What each symbol does to the units:
at | m r t
Ket | Kip Mab Deg
Tal | Kon Fes Nis
Zit | Miz Pup Zer
Bol | Nif Dat Vop
Vaf | Ton Vod Pum
Kon | Bok Gur Ket
Pav | Mab Puv Gev
Lom | Pud Rab Vaf
Deg | Rir Dol Bok
Rab | Gel Tib Vod
Gel | Lom Kep Zuk
Veg | Fud Vaf Kom
Dof | Nin Kul Beb
Nif | Puv Bas Dof
Nin | Lak Vop Zuf
Zuk | Vaf Ral Muz
Buf | Ral Nat Nup
Tul | Tiv Kon Dib
Bas | Bol Fud Kul
Puv | Bab Bol Nin
Nat | Fad Miz Vut
Mab | Nis Bab Dol
Sab | Niv Kip Bod
Rir | Gik Muk Tul
Bok | Tul Tal Kip
Vop | Dof Kob Tun
Pud | Mir Gel Ton
Kom | Mor Pum Zev
Lir | Nus Bis Dum
Gik | Bod Deg Tiv
Vut | Bor Dad Vef
Zem | Bis Gik Maf
Niv | Nuf Dib Zem
Lop | Peb Bor Rab
Mor | Kob Pap Gan
Pap | Kom Muz Mir
Dib | Sab Ket Gik
Tiv | Pup Bok Sab
Bis | Sas Bod Zit
Nis | Ket Pav Muk
Miz | Dum Maf Dad
Bod | Zem Rir Pup
Dum | Nat Zit Par
Ton | Veg Zuk Pap
Ral | Vod Fad Lop
Kob | Kul Kom Tir
Kip | Dib Nis Rir
Gev | Dol Nin Gur
Vef | Tib Lir Fad
Lak | Gev Dof Fes
Maf | Zit Tiv Nuf
Peb | Muz Nup Gel
Tun | Beb Tir Nif
Pup | Maf Tul Niv
Fud | Dat Ton Mor
Muz | Pum Lop Lom
Fes | Gur Beb Pav
Vod | Zuk Buf Peb
Kul | Vop Mor Lib
Lib | Tun Gan Bol
Bab | Pav Nif Lak
Dad | Par Nuf Lir
Par | Vut Zer Nus
Muk | Deg Gev Kon
Gan | Tir Mir Dat
Kep | Rab Vef Ral
Gur | Tal Zuf Mab
Nuf | Zer Sab Bis
Tib | Kep Nus Buf
Nus | Vef Sas Nat
Fad | Buf Dum Bor
Dat | Bas Veg Kob
Nup | Lop Vut Kep
Dol | Muk Lak Tal
Zuf | Fes Tun Bab
Zer | Dad Niv Sas
Bor | Nup Par Tib
Tir | Lib Zev Bas
Zev | Gan Pud Fud
Mir | Zev Lom Veg
Beb | Zuf Lib Puv
Sas | Lir Zem Miz
Pum | Pap Peb Pud

In the rows, 513 means zero.

The rows follow the links: the fewer symbols apart two units are, the more alike their rows tend to be.

Here are some units, each with a row of numbers. One shown again gets a slightly different row.
Dof
502 520 433 161 539 677 506 207 294 479 361 707 470 387 375 439 493 531 500 559 753 339 509 462 420 649 195 632 188 393 355 492 570 462 454 742 442 863 491 522 333 393 855 671 480 586 662 410 692 570 663 463 226 565 490 218 626 126 489 476 353 564 667
Muz
285 286 578 672 663 363 408 382 537 273 505 729 550 396 365 207 433 386 470 605 530 457 470 372 515 282 675 425 924 510 522 359 733 508 661 246 699 419 389 610 480 871 428 518 670 99 206 442 308 337 436 444 323 463 507 579 290 625 533 650 474 557 726
Pum
252 451 407 638 704 519 503 406 553 276 472 858 606 554 481 254 521 396 439 665 635 567 419 392 518 243 724 422 943 490 415 343 637 381 525 246 636 464 391 658 535 728 385 487 594 191 262 705 284 207 499 526 255 462 513 528 312 591 602 603 376 667 785
Beb
542 515 471 163 563 639 497 219 300 451 347 705 446 284 411 450 433 564 517 572 753 375 556 464 478 693 181 662 168 430 367 499 620 528 506 731 495 856 432 467 342 393 827 640 482 583 693 370 664 604 621 481 248 597 509 240 634 111 459 544 355 553 677
Lop
344 310 475 726 498 467 391 409 501 517 669 476 536 683 320 378 562 345 525 542 382 342 307 492 348 110 747 314 936 273 579 479 445 355 443 277 520 264 740 707 636 695 405 557 732 247 243 534 421 361 446 431 549 424 379 615 328 789 586 343 574 647 455
Lib
402 702 249 271 630 793 627 268 385 408 343 866 560 585 540 389 567 493 419 690 849 566 502 459 480 551 416 581 438 416 247 426 502 318 329 564 452 787 461 619 482 357 654 565 453 601 600 803 498 344 707 567 155 530 526 258 570 226 587 533 264 710 785
Lak
595 786 406 266 604 690 674 514 497 442 319 723 529 407 706 598 486 670 474 562 754 725 689 504 653 871 304 669 165 698 345 490 547 527 464 705 508 799 299 429 399 322 646 482 294 771 768 673 549 558 624 615 307 609 656 353 703 173 460 652 359 471 706
Fad
414 342 674 850 541 259 433 768 699 458 612 435 545 480 511 464 462 454 531 479 282 593 516 490 602 330 780 405 904 630 675 480 629 583 671 240 658 181 445 515 592 805 217 418 609 213 282 433 322 456 329 490 689 453 516 763 308 847 523 622 636 429 455
Par
556 298 673 743 378 315 367 635 575 672 737 158 466 596 386 572 558 436 604 389 159 353 419 580 429 319 659 368 701 419 755 596 441 561 582 405 508 217 730 509 603 617 372 498 670 373 368 298 541 612 395 405 866 424 419 736 406 853 518 401 751 418 223
Tul
744 785 496 513 406 604 664 812 651 708 563 252 522 660 794 805 578 661 568 410 427 730 621 673 632 772 462 554 226 673 571 628 291 581 435 670 338 493 552 382 608 242 414 384 298 900 747 642 599 663 543 641 779 558 585 572 703 548 486 507 603 446 316
Tib
384 444 561 844 544 370 495 722 705 445 646 505 586 608 542 463 499 424 506 527 341 640 463 485 575 262 849 377 965 608 627 441 563 498 614 211 593 205 494 585 638 748 179 401 598 251 258 622 283 345 389 534 640 452 521 750 322 888 575 596 595 550 496
Deg
741 674 633 404 463 459 593 759 596 608 444 375 485 360 703 735 467 719 536 382 472 686 760 584 695 900 341 655 123 794 566 581 538 703 621 727 529 635 349 257 419 370 542 448 294 802 763 424 618 773 484 599 677 586 653 512 692 367 383 645 554 311 402
Gur
670 781 353 255 437 744 666 467 435 632 414 515 518 622 666 684 552 614 508 518 647 591 539 612 506 756 309 619 104 471 383 591 301 431 318 783 342 737 546 451 526 178 712 528 343 902 808 662 697 588 649 576 467 579 527 335 759 258 506 437 455 539 457
Fes
571 809 376 276 569 717 699 528 505 490 330 673 537 496 738 616 508 644 468 556 736 736 642 530 623 818 328 662 161 668 347 514 463 497 411 694 449 818 349 422 478 257 635 467 280 814 759 740 572 557 629 637 349 596 632 330 704 177 487 610 351 531 633
Puv
542 524 509 166 585 602 515 276 333 393 334 722 467 257 420 436 426 609 481 524 748 409 612 434 525 759 179 687 140 509 367 498 655 564 547 728 517 856 355 435 303 441 827 626 428 595 703 378 609 597 595 489 272 585 585 260 651 96 446 604 340 483 709
Ton
273 505 289 577 652 630 524 294 484 353 486 834 616 662 455 277 569 362 451 705 684 525 362 423 434 207 700 418 876 371 370 359 524 286 395 287 558 491 529 718 564 628 457 524 621 289 309 782 358 174 583 523 215 453 436 459 348 553 612 464 349 742 774
Maf
673 467 772 705 412 271 476 873 700 611 636 192 480 419 607 736 450 588 580 337 239 588 656 579 633 658 538 520 442 742 761 633 511 745 701 535 569 313 476 326 533 578 345 421 451 563 564 304 509 738 354 516 887 541 578 756 537 716 444 603 730 282 289
Sas
600 600 538 803 389 437 543 899 726 677 718 209 525 732 692 726 577 534 551 401 247 672 525 633 590 468 756 415 665 610 698 596 295 543 483 409 459 211 625 505 727 459 219 359 461 609 502 652 453 509 415 575 859 456 505 790 496 885 517 479 703 464 238
Bor
416 402 618 865 575 287 472 756 736 440 613 472 566 556 556 455 504 446 508 500 338 601 517 486 594 300 824 381 936 641 668 478 597 549 644 247 646 207 462 549 624 775 198 404 586 239 275 553 281 390 379 512 659 431 522 779 311 862 536 607 611 454 490
Nuf
661 512 745 726 451 275 503 910 742 608 618 213 502 433 668 711 466 616 569 331 234 666 662 589 680 633 620 498 514 785 736 605 511 722 701 480 561 302 471 334 570 579 295 390 448 544 503 376 452 687 342 524 886 505 598 769 518 746 435 609 726 295 305
Bok
743 714 611 469 468 481 627 803 633 588 459 376 497 416 760 791 493 710 558 393 484 754 726 590 712 887 388 665 165 815 559 609 501 672 595 706 485 599 345 278 480 348 478 390 279 843 761 507 579 735 503 622 699 576 679 528 693 444 432 633 556 314 409
Mab
696 743 376 242 418 724 613 430 394 672 459 440 454 573 604 690 567 601 530 486 604 530 558 616 480 772 286 615 61 455 402 605 337 463 342 800 327 733 611 437 489 177 724 555 368 885 816 589 741 640 668 581 510 578 505 324 724 264 489 384 475 528 420
Bis
652 565 705 775 455 328 559 940 760 594 651 212 520 511 725 723 504 592 574 375 254 715 632 587 674 617 670 482 560 771 713 600 480 686 654 455 572 257 445 376 610 577 221 370 426 556 492 478 413 625 349 566 852 511 578 798 516 794 479 586 695 339 307
Zuf
562 635 498 238 621 586 587 409 451 397 300 738 502 286 585 509 463 620 482 563 779 594 669 439 613 825 237 702 171 659 360 496 684 619 567 700 561 852 248 386 335 420 726 556 360 647 706 474 572 593 598 560 269 595 643 307 652 114 445 674 372 477 732
Zer
596 638 608 796 433 398 559 933 762 617 675 212 533 659 728 723 547 545 554 416 238 728 572 644 644 503 748 426 639 698 694 571 369 588 553 403 486 225 578 435 681 513 204 323 443 615 479 610 421 557 386 586 876 489 536 763 502 870 527 528 713 422 287

Each walk starts at a row. The symbols on each line, taken left to right, move it on to the next unit.
Each answer is a row, close to the row of the unit it stands for.
new walk
277 337 528 662 672 388 461 464 533 278 476 761 596 422 399 237 446 399 443 617 584 512 466 365 536 253 710 429 940 537 468 370 730 478 634 221 706 430 344 619 488 823 387 519 658 126 239 520 281 284 449 466 314 473 524 583 277 627 557 640 429 597 738
r m r t 334 393 421 760 492 485 448 479 559 508 665 479 545 766 391 392 553 353 518 568 385 425 328 512 365 110 822 316 951 323 585 482 420 365 445 259 502 222 739 709 664 652 336 518 710 260 273 606 404 312 495 466 564 409 392 673 310 836 633 365 563 657 452
r r m 502 248 740 789 447 224 348 655 575 566 664 253 480 468 393 514 501 434 570 392 209 382 469 499 523 330 693 407 798 523 748 535 575 641 711 341 599 208 601 499 556 761 353 482 647 270 328 237 435 570 346 414 790 444 464 771 352 837 500 479 717 372 338
new walk
747 508 647 527 292 450 463 691 530 786 644 80 430 541 522 773 540 580 609 329 240 440 549 679 478 653 446 523 267 512 700 678 344 655 524 683 409 394 702 389 534 353 523 506 482 744 657 329 706 797 475 495 877 493 484 608 638 629 455 382 722 350 147
m m m r 722 445 768 659 378 270 474 812 636 656 646 132 443 387 554 734 456 612 617 305 231 518 642 593 603 658 502 532 411 676 757 625 505 759 705 581 567 364 497 321 502 551 423 458 471 564 562 251 565 782 353 485 892 515 563 701 548 671 438 549 752 235 229
m t 649 588 643 780 438 345 552 951 776 595 662 228 537 576 747 702 529 561 548 385 266 733 635 598 659 586 722 469 618 738 704 597 437 625 576 392 532 241 489 413 662 548 206 327 422 594 472 556 417 599 374 571 874 503 578 786 502 842 477 583 702 378 291
new walk
721 450 767 614 353 295 451 790 582 725 642 84 441 424 536 749 478 576 619 297 220 466 617 631 554 675 444 539 328 625 734 660 472 736 664 633 482 382 583 346 521 499 484 495 475 628 590 211 615 805 396 480 901 498 541 685 592 647 413 460 747 287 197
t t r t 761 566 590 530 292 499 507 692 531 792 664 87 433 626 571 796 575 573 608 320 281 442 542 673 474 676 431 521 240 478 656 682 281 608 475 725 346 435 728 401 580 305 532 502 426 807 704 388 700 740 505 517 852 525 467 594 675 595 470 362 686 390 153
t r r 729 593 616 294 397 518 524 553 450 632 424 336 433 336 548 704 481 653 573 390 501 453 650 564 572 865 199 677 34 579 547 639 500 680 548 829 453 690 470 345 374 307 740 553 384 799 785 306 727 815 553 531 630 590 578 409 723 280 404 526 569 347 396
new walk
339 198 567 671 535 378 330 341 434 456 618 531 496 545 218 304 506 344 504 557 405 260 321 456 350 125 690 350 905 288 584 438 565 453 554 282 591 339 659 668 524 755 450 584 776 130 237 341 432 367 453 394 483 429 374 586 298 714 560 418 566 553 510
r m m m 300 232 597 667 620 332 362 381 504 317 528 687 543 353 303 253 427 391 483 590 501 383 442 365 482 225 668 419 907 469 553 378 768 522 667 267 703 413 426 609 460 862 449 546 707 68 218 360 330 353 399 421 373 464 483 578 294 605 547 596 493 525 678
t r m r 375 468 439 830 541 443 478 616 633 480 647 485 597 729 515 451 559 377 496 545 388 593 399 495 490 176 877 349 954 460 573 451 455 431 487 217 533 211 623 661 677 704 231 417 627 316 257 693 340 279 419 511 596 405 443 698 328 869 598 459 598 629 477
new walk
578 439 586 770 348 419 456 704 592 714 744 107 459 731 511 663 560 447 594 417 217 438 422 634 454 335 708 378 683 430 719 615 324 512 472 409 432 185 800 569 697 514 349 456 581 526 437 461 541 576 403 482 864 419 413 728 480 876 538 358 730 480 177
t m r m 560 362 631 746 336 376 409 681 580 700 750 139 480 660 443 621 572 418 580 389 174 380 393 612 411 316 676 371 689 407 752 621 351 552 508 417 462 195 783 556 642 572 377 492 647 454 406 382 538 591 407 468 856 437 395 740 426 864 532 358 745 451 175
t m m r t 529 280 717 774 399 280 339 647 561 618 710 211 448 505 383 561 516 434 577 398 198 342 455 552 467 302 680 381 747 450 781 582 524 607 625 367 573 209 655 522 564 695 368 500 688 319 349 229 502 589 335 433 815 456 443 736 388 843 482 451 752 403 265
new walk
620 802 335 270 476 771 678 497 447 584 403 562 519 597 685 661 559 621 511 535 675 669 588 586 543 785 317 621 111 561 369 569 369 441 339 762 380 738 523 477 500 181 662 495 311 927 807 725 656 575 681 623 442 583 542 332 720 240 499 464 408 565 534
t m m 725 584 681 333 426 481 536 614 484 619 466 345 422 305 583 706 468 685 582 375 484 512 673 570 598 896 222 680 44 652 553 629 538 710 594 771 488 706 423 285 390 378 678 525 362 781 797 290 673 816 509 522 635 588 597 444 707 301 418 580 572 325 383
t m m 759 792 479 508 370 599 613 774 630 731 581 218 490 703 750 812 585 627 551 386 366 694 594 686 570 751 491 539 236 629 583 650 241 535 375 674 359 475 626 423 616 237 478 429 324 914 740 646 640 670 525 626 784 532 555 588 701 556 489 439 603 447 250
new walk
592 694 466 253 610 631 649 485 473 422 296 749 541 343 664 521 452 637 475 566 759 676 689 456 645 861 273 678 171 678 344 500 615 568 535 698 519 824 262 394 371 379 681 519 310 714 748 600 555 571 612 597 292 616 666 315 667 143 460 687 345 470 720
m m m 724 593 580 274 383 573 517 473 405 668 470 348 404 398 511 692 511 626 588 399 526 404 618 592 492 830 170 635 9 498 499 620 446 637 495 832 415 725 553 356 404 262 743 576 418 830 793 341 749 793 588 516 601 563 522 386 745 263 432 448 528 393 387
m t m m 746 714 496 516 342 577 606 757 579 775 612 178 475 690 697 846 588 621 583 363 354 583 569 701 524 710 461 508 251 557 607 679 233 519 395 705 319 460 678 410 618 247 494 439 356 890 741 593 685 714 512 583 811 518 520 558 705 585 504 387 632 431 207
new walk
267 482 292 501 624 660 527 232 426 380 465 799 572 671 427 257 568 372 433 700 697 462 327 429 397 209 671 434 824 316 349 376 506 253 363 353 494 524 570 735 575 591 514 566 664 318 342 743 419 209 579 500 204 484 405 418 366 513 612 434 372 779 729
r m r 324 183 591 659 568 360 342 350 441 415 592 562 506 459 232 267 458 341 512 574 419 282 335 406 383 181 650 382 910 341 559 425 653 480 621 290 623 338 586 647 485 808 460 600 775 116 228 323 429 400 417 387 460 431 426 607 294 676 560 472 535 569 552
m r m t 324 177 630 647 589 331 381 348 473 385 546 628 503 406 254 248 433 364 501 556 464 320 383 392 419 192 633 402 903 403 567 419 702 504 638 292 672 401 494 617 472 853 460 587 729 85 207 322 386 401 417 364 418 437 464 577 288 653 521 522 552 544 626
new walk
466 245 717 799 481 217 382 685 632 510 660 325 480 443 416 484 437 438 539 430 233 440 502 502 542 346 710 417 816 566 746 523 583 638 716 323 659 205 525 489 548 806 307 451 642 226 279 267 386 568 318 427 764 452 510 764 350 834 495 537 690 373 382
t r m m 450 295 732 817 525 223 425 713 659 481 629 370 517 440 450 484 464 462 533 447 289 503 521 465 575 338 750 431 854 640 721 507 645 644 713 277 680 225 484 497 551 800 248 430 629 219 269 342 348 504 309 452 718 467 513 771 343 858 503 561 660 387 423
t t t t 393 462 516 855 541 403 521 690 677 445 643 512 563 687 562 453 532 411 504 563 365 615 448 502 534 217 863 343 989 538 587 441 487 449 535 194 584 213 548 624 666 720 206 395 625 295 285 657 300 305 413 502 619 433 479 731 311 886 564 529 577 573 501
